Here is a tiny trained network, its code and every weight. The questions are about switching its units off for an input and a class, where a switched-off unit gives its printed mean instead of its output.

import numpy as np


def w(rows, s, z=0):
    codes = np.array(rows[::2]) - 128.0
    scale = np.full(codes.shape[1], s)
    scale[-1] = z or s
    return codes * scale


def f(y):
    return np.maximum(y, 0)


def log_softmax(a):
    a = a - a.max(-1, keepdims=True)
    return a - np.log(np.exp(a).sum(-1, keepdims=True))


def net(x, mask):
    res = np.array(x, float).reshape(1, 8) / 4 @ E
    y = f(res @ A[0][:, :-1].T + A[0][:, -1])
    res = res + np.where(mask, y, B[0][:, -1]) @ B[0][:, :-1]
    return log_softmax(res[-1] @ U[:, :-1].T + U[:, -1])


A, B = {}, {}
E = w([
[134,125,131,126],'x0',
[124,134,126,122],'x1',
[127,126,127,131],'x2',
[116,137,120,122],'x3',
[30,205,179,253],'x4',
[123,133,130,120],'x5',
[121,125,129,125],'x6',
[235,248,180,128],'x7',
],0.0063)
A[0] = w([
[28,29,108,130,107],'N1',
[207,97,82,8,23],'N2',
[189,184,140,135,16],'N3',
[196,110,20,106,3],'N4',
[74,181,123,244,47],'N5',
[213,254,214,103,12],'N6',
],0.0074,0.0052)
B[0] = w([
[222,215,51,216,253],'N1',
[39,15,193,199,220],'N2',
[220,199,19,235,152],'N3',
[49,87,197,80,157],'N4',
[36,32,230,62,203],'N5',
[85,67,84,254,219],'N6',
],0.0082,0.0046)
U = w([
[152,180,142,75,255],'0',
[39,7,244,125,21],'1',
[164,201,109,80,230],'2',
[230,180,4,254,20],'3',
],0.0068,0.0084)

Each question gives the input, the list of numbers given to net, and the class t.
The units are the neurons (one row each of A and B). Each row of codes is followed by its name. A weight is (code - 128) times the scale printed after its matrix; where a second scale follows, it is the last column's (A, B and U).
mask holds one flag per neuron, in row order. A switched-off neuron (its flag False) gives its mean, the last column of its row in B, instead of its output. The means were averaged over made-up inputs and are rounded, as every weight is.
A unit's drop is (log p(t) with every unit on - log p(t) with that unit switched off) / (log p(t) with every unit on - log p(t) with every unit switched off).
The circuit of an input: a set's keep is (log p(t) with only the set's units on - log p(t) with every unit switched off) / (log p(t) with every unit on - log p(t) with every unit switched off). Starting from all 6 units, units are removed one at a time, each time the one whose removal leaves the highest keep (on an exact tie, the one counted first), for as long as the keep stays at least 0.8.
units of the circuit, in order: the units of the circuit, biggest drop first
most important unit: the unit with the biggest drop
top k neurons: the k neurons with the biggest drops, biggest first
drop when u is switched off: that unit's drop, to one decimal
input [0,0,-1,7,6,-4,1,3], class 1: top 2 neurons : (N5; N1)
input [5,3,-1,7,7,3,2,6], class 1: units of the circuit, in order : (N5)
input [1,8,-6,7,-8,2,-3,-4], class 1: top 2 neurons : (N2; N4)
input [-3,-7,1,8,-5,0,5,-6], class 3: top 2 neurons : (N1; N5)
input [2,2,2,-1,1,-1,5,-6], class 3: top 2 neurons : (N1; N5)
input [8,-7,6,-3,0,-1,-5,7], class 3: top 3 neurons : (N6; N3; N5)
input [-3,-8,-3,5,-8,-5,1,-3], class 1: top 2 neurons : (N2; N4)
input [-5,3,8,-4,6,-5,-2,6], class 1: top 3 neurons : (N5; N1; N6)
input [-5,5,1,4,8,-7,-4,2], class 1: top 2 neurons : (N5; N1)
input [6,-7,-3,-7,7,-5,-1,-8], class 3: top 3 neurons : (N1; N2; N4)
input [7,-3,-3,3,-5,3,5,0], class 1: top 2 neurons : (N2; N1)
input [4,0,2,-8,2,4,-3,6], class 3: top 3 neurons : (N6; N3; N5)
input [-3,-3,-8,-8,-7,6,-2,7], class 1: drop when N3 is switched off : -0.1
input [-4,8,3,-5,-1,-6,-6,8], class 3: drop when N3 is switched off : 0.2
input [3,1,4,0,-1,-4,-5,8], class 3: drop when N3 is switched off : 0.2
input [5,4,-6,7,4,3,1,8], class 3: drop when N5 is switched off : -0.1
input [7,-8,2,-4,-3,-4,-4,-8], class 3: most important unit : N1
